Here is a tiny trained network, its code and every weight. The questions are about switching its units off for an input and a class, where a switched-off unit gives its printed mean instead of its output.

import numpy as np


def w(rows, s, z=0):
    codes = np.array(rows[::2]) - 128.0
    scale = np.full(codes.shape[1], s)
    scale[-1] = z or s
    return codes * scale


def f(y):
    return np.maximum(y, 0)


def log_softmax(a):
    a = a - a.max(-1, keepdims=True)
    return a - np.log(np.exp(a).sum(-1, keepdims=True))


def net(x, mask):
    res = np.array(x, float).reshape(1, 5) / 4 @ E
    y = f(res @ A[0][:, :-1].T + A[0][:, -1])
    res = res + np.where(mask, y, B[0][:, -1]) @ B[0][:, :-1]
    return log_softmax(res[-1] @ U[:, :-1].T + U[:, -1])


A, B = {}, {}
E = w([
[167,81,73,212,36],'x0',
[104,61,94,137,157],'x1',
[116,198,14,95,102],'x2',
[236,153,132,40,118],'x3',
[50,59,169,90,4],'x4',
],0.012)
A[0] = w([
[156,157,172,104,148,4],'neuron 0',
[193,138,86,187,195,123],'neuron 1',
[107,131,148,106,142,63],'neuron 2',
[20,93,177,97,140,203],'neuron 3',
[50,108,231,159,118,194],'neuron 4',
[72,20,222,198,17,79],'neuron 5',
[69,122,153,46,193,74],'neuron 6',
[152,98,83,138,153,127],'neuron 7',
[245,148,195,73,162,83],'neuron 8',
[114,169,23,100,32,120],'neuron 9',
[106,175,62,137,115,27],'neuron 10',
[41,101,123,82,195,77],'neuron 11',
[209,177,208,64,137,84],'neuron 12',
[136,121,84,246,207,93],'neuron 13',
],0.011,0.0034)
B[0] = w([
[159,105,118,96,114,160],'neuron 0',
[207,93,143,196,187,218],'neuron 1',
[115,118,151,104,158,145],'neuron 2',
[7,120,148,112,181,207],'neuron 3',
[74,111,219,157,135,211],'neuron 4',
[112,51,171,149,2,248],'neuron 5',
[117,139,119,85,192,196],'neuron 6',
[172,135,113,157,138,163],'neuron 7',
[210,135,181,46,109,217],'neuron 8',
[132,234,59,119,78,230],'neuron 9',
[143,190,107,166,122,176],'neuron 10',
[68,143,104,129,184,187],'neuron 11',
[170,148,183,76,133,208],'neuron 12',
[150,72,108,214,166,221],'neuron 13',
],0.0099,0.016)
U = w([
[147,75,70,87,16,5],'0',
[30,126,160,78,225,68],'1',
[130,254,24,132,87,210],'2',
[224,160,205,13,147,241],'3',
[59,81,231,141,51,119],'4',
[190,96,102,205,200,181],'5',
],0.0093,0.0019)

Each question gives the input, the list of numbers given to net, and the class t.
The units are the neurons (one row each of A and B). Each row of codes is followed by its name. A weight is (code - 128) times the scale printed after its matrix; where a second scale follows, it is the last column's (A, B and U).
mask holds one flag per neuron, in row order. A switched-off neuron (its flag False) gives its mean, the last column of its row in B, instead of its output. The means were averaged over made-up inputs and are rounded, as every weight is.
A unit's drop is (log p(t) with every unit on - log p(t) with that unit switched off) / (log p(t) with every unit on - log p(t) with every unit switched off).
unit that matters most: the unit with the biggest drop
k most important neurons: the k neurons with the biggest drops, biggest first
drop when u is switched off: that unit's drop, to one decimal
input [5,1,7,-6,7], class 0: 2 most important neurons => [neuron 5; neuron 9]
input [8,-2,5,-2,2], class 2: unit that matters most => neuron 9
input [-4,4,-1,-5,3], class 1: 4 most important neurons => [neuron 3; neuron 11; neuron 6; neuron 8]
input [-2,-7,4,0,-1], class 2: 2 most important neurons => [neuron 4; neuron 1]
input [5,-2,4,8,0], class 2: 2 most important neurons => [neuron 9; neuron 4]
input [2,-7,6,-5,-7], class 5: 2 most important neurons => [neuron 1; neuron 13]
input [-7,2,8,3,5], class 2: 2 most important neurons => [neuron 9; neuron 4]
input [-8,1,-6,-6,4], class 1: drop when neuron 11 is switched off => 1.8
input [8,3,7,-1,5], class 2: drop when neuron 9 is switched off => 1.7
input [1,5,6,-3,4], class 2: drop when neuron 9 is switched off => 0.2
